Here is a tiny trained network, its code and every weight. The questions are about switching its units off for an input and a target symbol, where a switched-off unit gives its printed mean instead of its output.

import numpy as np


def w(rows, s, z=0):
    codes = np.array(rows[::2]) - 128.0
    scale = np.full(codes.shape[1], s)
    scale[-1] = z or s
    return codes * scale


def norm(h):
    return h / np.sqrt((h * h).mean(-1, keepdims=True) + 1e-5)


def f(y):
    return y / 2 * (1 + np.tanh(0.7978845608 * (y + 0.044715 * y**3)))


def softmax(a):
    e = np.exp(a - a.max(-1, keepdims=True))
    return e / e.sum(-1, keepdims=True)


def log_softmax(a):
    a = a - a.max(-1, keepdims=True)
    return a - np.log(np.exp(a).sum(-1, keepdims=True))


def net(x, mask):
    ids = ['αγεζηθμπστφψ'.index(c) for c in x.split()]
    T = len(ids)
    res = E[ids] + P[:T]
    u = 0
    for l in range(3):
        r = norm(res)
        for j in range(3):
            rows = slice(2 * j, 2 * j + 2)
            q, k, v = (r @ M[l][rows].T for M in (Q, K, V))
            z = softmax(np.where(np.tri(T) > 0, q @ k.T / 2**0.5, -1e9)) @ v
            o = O[l][rows]
            res = res + np.where(mask[u + j], z, o[:, -1]) @ o[:, :-1]
        u += 3
        y = f(norm(res) @ A[l][:, :-1].T + A[l][:, -1])
        res = res + np.where(mask[u : u + 4], y, B[l][:, -1]) @ B[l][:, :-1]
        u += 4
    return log_softmax(norm(res)[-1] @ U[:, :-1].T + U[:, -1])


Q, K, V, O, A, B = {}, {}, {}, {}, {}, {}
E = w([
[126,64,109,237],'α',
[70,155,188,105],'γ',
[254,91,165,25],'ε',
[87,166,191,94],'ζ',
[40,72,86,254],'η',
[78,176,186,93],'θ',
[106,173,212,95],'μ',
[171,67,68,91],'π',
[173,149,155,134],'σ',
[82,172,194,87],'τ',
[83,156,201,96],'φ',
[80,154,194,109],'ψ',
],0.012)
P = w([
[130,125,237,90],'0',
[92,207,173,132],'1',
[147,104,211,96],'2',
[91,220,114,139],'3',
[163,86,192,93],'4',
[105,216,80,140],'5',
[177,68,180,96],'6',
[117,200,57,152],'7',
[183,54,164,103],'8',
[117,177,30,154],'9',
[175,24,149,119],'10',
[122,163,17,149],'11',
[166,3,169,135],'12',
[176,225,80,200],'13',
],0.0071)
Q[0] = w([
[168,169,141,62],'0.h0',
[151,103,124,9],'0.h0',
[138,166,73,2],'0.h1',
[78,65,133,120],'0.h1',
[180,166,209,148],'0.h2',
[110,152,14,205],'0.h2',
],0.0085)
K[0] = w([
[120,45,130,44],'0.h0',
[132,156,209,68],'0.h0',
[59,249,71,151],'0.h1',
[2,80,118,47],'0.h1',
[175,102,141,147],'0.h2',
[76,117,196,111],'0.h2',
],0.0099)
V[0] = w([
[162,141,129,214],'0.h0',
[101,195,198,140],'0.h0',
[99,72,162,169],'0.h1',
[144,51,252,102],'0.h1',
[214,217,130,2],'0.h2',
[25,126,145,145],'0.h2',
],0.0047)
O[0] = w([
[163,82,120,86,100],'0.h0',
[241,251,91,91,234],'0.h0',
[161,153,95,3,137],'0.h1',
[56,238,37,79,251],'0.h1',
[143,155,128,70,184],'0.h2',
[19,210,138,155,136],'0.h2',
],0.0032,0.0031)
A[0] = w([
[240,179,169,167,145],'0.n0',
[69,95,98,75,218],'0.n1',
[129,131,140,255,105],'0.n2',
[94,85,177,115,3],'0.n3',
],0.0081,0.0013)
B[0] = w([
[2,120,57,91,250],'0.n0',
[159,204,204,105,162],'0.n1',
[83,106,237,131,186],'0.n2',
[125,65,182,45,138],'0.n3',
],0.0058,0.0022)
Q[1] = w([
[188,117,108,179],'1.h0',
[190,70,189,143],'1.h0',
[144,72,149,251],'1.h1',
[113,126,169,74],'1.h1',
[70,126,60,165],'1.h2',
[134,173,170,124],'1.h2',
],0.016)
K[1] = w([
[101,255,180,157],'1.h0',
[158,222,84,191],'1.h0',
[178,227,220,122],'1.h1',
[97,113,55,177],'1.h1',
[21,62,51,71],'1.h2',
[155,155,214,84],'1.h2',
],0.0089)
V[1] = w([
[179,112,24,157],'1.h0',
[2,117,93,117],'1.h0',
[121,65,73,148],'1.h1',
[5,87,81,4],'1.h1',
[56,168,172,176],'1.h2',
[70,159,73,108],'1.h2',
],0.0081)
O[1] = w([
[142,147,190,115,2],'1.h0',
[65,57,133,75,134],'1.h0',
[75,146,185,172,76],'1.h1',
[61,167,125,15,247],'1.h1',
[218,153,150,222,221],'1.h2',
[95,174,253,99,177],'1.h2',
],0.007,0.0046)
A[1] = w([
[85,149,243,209,164],'1.n0',
[2,83,115,105,130],'1.n1',
[136,78,69,128,167],'1.n2',
[28,193,88,199,6],'1.n3',
],0.0088,0.0019)
B[1] = w([
[52,48,124,189,252],'1.n0',
[72,232,139,84,198],'1.n1',
[31,103,233,186,137],'1.n2',
[253,146,36,134,223],'1.n3',
],0.0073,0.0041)
Q[2] = w([
[19,128,182,80],'2.h0',
[173,136,127,78],'2.h0',
[38,66,252,104],'2.h1',
[21,195,69,137],'2.h1',
[84,130,1,96],'2.h2',
[183,132,254,139],'2.h2',
],0.009)
K[2] = w([
[128,80,37,195],'2.h0',
[155,194,128,108],'2.h0',
[40,117,69,119],'2.h1',
[126,2,254,95],'2.h1',
[65,209,85,218],'2.h2',
[225,87,110,98],'2.h2',
],0.0099)
V[2] = w([
[168,66,255,85],'2.h0',
[129,117,115,162],'2.h0',
[120,19,86,28],'2.h1',
[154,54,46,87],'2.h1',
[212,126,154,92],'2.h2',
[37,143,161,53],'2.h2',
],0.0091)
O[2] = w([
[182,52,130,117,43],'2.h0',
[87,93,178,123,96],'2.h0',
[168,158,180,221,156],'2.h1',
[125,194,226,172,68],'2.h1',
[144,3,144,75,104],'2.h2',
[106,85,128,198,253],'2.h2',
],0.0065,0.0041)
A[2] = w([
[131,133,8,106,251],'2.n0',
[70,111,157,172,190],'2.n1',
[203,190,70,96,162],'2.n2',
[101,74,103,37,122],'2.n3',
],0.011,0.0031)
B[2] = w([
[133,156,120,211,254],'2.n0',
[179,115,67,167,189],'2.n1',
[157,6,2,123,230],'2.n2',
[142,175,207,168,190],'2.n3',
],0.0087,0.0065)
U = w([
[153,146,140,191,66],'α',
[133,119,95,121,95],'γ',
[221,208,169,167,58],'ε',
[159,143,100,106,106],'ζ',
[126,171,137,166,60],'η',
[23,102,123,157,118],'θ',
[168,87,172,62,255],'μ',
[174,167,247,218,112],'π',
[44,214,142,52,149],'σ',
[64,17,98,140,195],'τ',
[145,126,114,120,87],'φ',
[141,115,112,118,93],'ψ',
],0.011,0.0066)

Each question gives the input, a string of symbols that net reads in full, and the target symbol t.
The units are the heads (2 rows each of Q, K, V and O) and the neurons (one row each of A and B). Each row of codes is followed by its name. A weight is (code - 128) times the scale printed after its matrix; where a second scale follows, it is the last column's (O, A, B and U).
mask holds one flag per unit, layer by layer, with each layer's heads first. A switched-off unit (its flag False) gives its mean, the last column of its rows in O or B, instead of its output. The means were averaged over made-up inputs and are rounded, as every weight is.
A unit's drop is (log p(t) with every unit on - log p(t) with that unit switched off) / (log p(t) with every unit on - log p(t) with every unit switched off).
The circuit of an input: a set's keep is (log p(t) with only the set's units on - log p(t) with every unit switched off) / (log p(t) with every unit on - log p(t) with every unit switched off). Starting from the 12 units with the biggest drops (on a tie, the unit counted first), units are removed one at a time, each time the one whose removal leaves the highest keep (on an exact tie, the one counted first), for as long as the keep stays at least 0.8.
units of the circuit, in order: the units of the circuit, biggest drop first
k most important neurons: the k neurons with the biggest drops, biggest first
k most important neurons of layer l: the k neurons of layer l with the biggest drops, biggest first
heads that matter: for each layer, one digit per head in row order, 1 if its drop is at least 0.15 and else 0, layers parted by /
input τ σ τ η μ π γ α ε ζ τ σ φ, target σ: heads that matter -> 010 / 000 / 100
input ψ τ ζ τ α φ ζ, target τ: heads that matter -> 000 / 010 / 000
input ζ τ σ ε τ ψ ε τ α τ γ ψ π, target π: heads that matter -> 000 / 000 / 000
input α σ τ α ζ ψ σ ε α σ σ ζ, target σ: units of the circuit, in order -> 0.n0; 1.h1; 0.n2
input φ π α θ ζ, target τ: 2 most important neurons of layer 1 -> 1.n0; 1.n3
input α μ τ ψ θ ζ θ η σ ψ φ γ γ, target σ: heads that matter -> 000 / 000 / 000
input σ μ ψ α τ γ α ε τ μ α ε τ, target μ: heads that matter -> 000 / 000 / 001
input σ ζ α μ τ, target τ: heads that matter -> 000 / 010 / 000
input μ σ θ σ ε π θ σ θ, target σ: units of the circuit, in order -> 2.h0; 2.n0
input σ τ ζ ζ θ τ μ, target σ: units of the circuit, in order -> 1.n3; 1.h1
input η φ π τ τ φ σ φ ε ε τ τ μ, target μ: units of the circuit, in order -> 2.n0
input α γ θ τ μ, target τ: 2 most important neurons of layer 0 -> 0.n0; 0.n1
input τ τ γ τ τ σ α τ θ, target τ: 3 most important neurons -> 1.n0; 0.n2; 2.n0
input π π φ, target π: units of the circuit, in order -> 2.h1
input τ τ ε τ, target ε: heads that matter -> 000 / 100 / 010
input τ ε γ θ α π σ σ φ, target σ: 3 most important neurons of layer 0 -> 0.n2; 0.n1; 0.n0
input ζ π ζ ε σ τ τ σ α σ τ τ σ τ, target σ: units of the circuit, in order -> 0.n0; 1.h1; 0.n2
input σ ζ π θ ψ, target π: 3 most important neurons -> 2.n2; 0.n0; 1.n3
input ε τ ψ, target μ: heads that matter -> 000 / 110 / 001
input θ α τ φ σ α ε θ ψ η θ ε ψ, target μ: units of the circuit, in order -> 2.h2; 2.n0
input τ π ψ, target π: 2 most important neurons of layer 1 -> 1.n1; 1.n3
input τ σ ζ σ ψ α φ η π, target π: heads that matter -> 000 / 100 / 000
input α ψ θ φ θ, target τ: units of the circuit, in order -> 2.h1
input ε τ τ ζ ζ γ π α α σ γ γ σ θ, target σ: 3 most important neurons of layer 0 -> 0.n0; 0.n2; 0.n1
input ε α ε φ, target ε: heads that matter -> 000 / 001 / 010
input θ σ σ α γ, target τ: 2 most important neurons of layer 1 -> 1.n1; 1.n0
input τ π ε γ ψ π τ ψ τ σ γ, target σ: heads that matter -> 010 / 010 / 100
input ε ε ζ φ θ, target μ: 3 most important neurons of layer 1 -> 1.n0; 1.n3; 1.n1
input τ α ψ, target τ: 3 most important neurons -> 0.n0; 2.n0; 2.n3
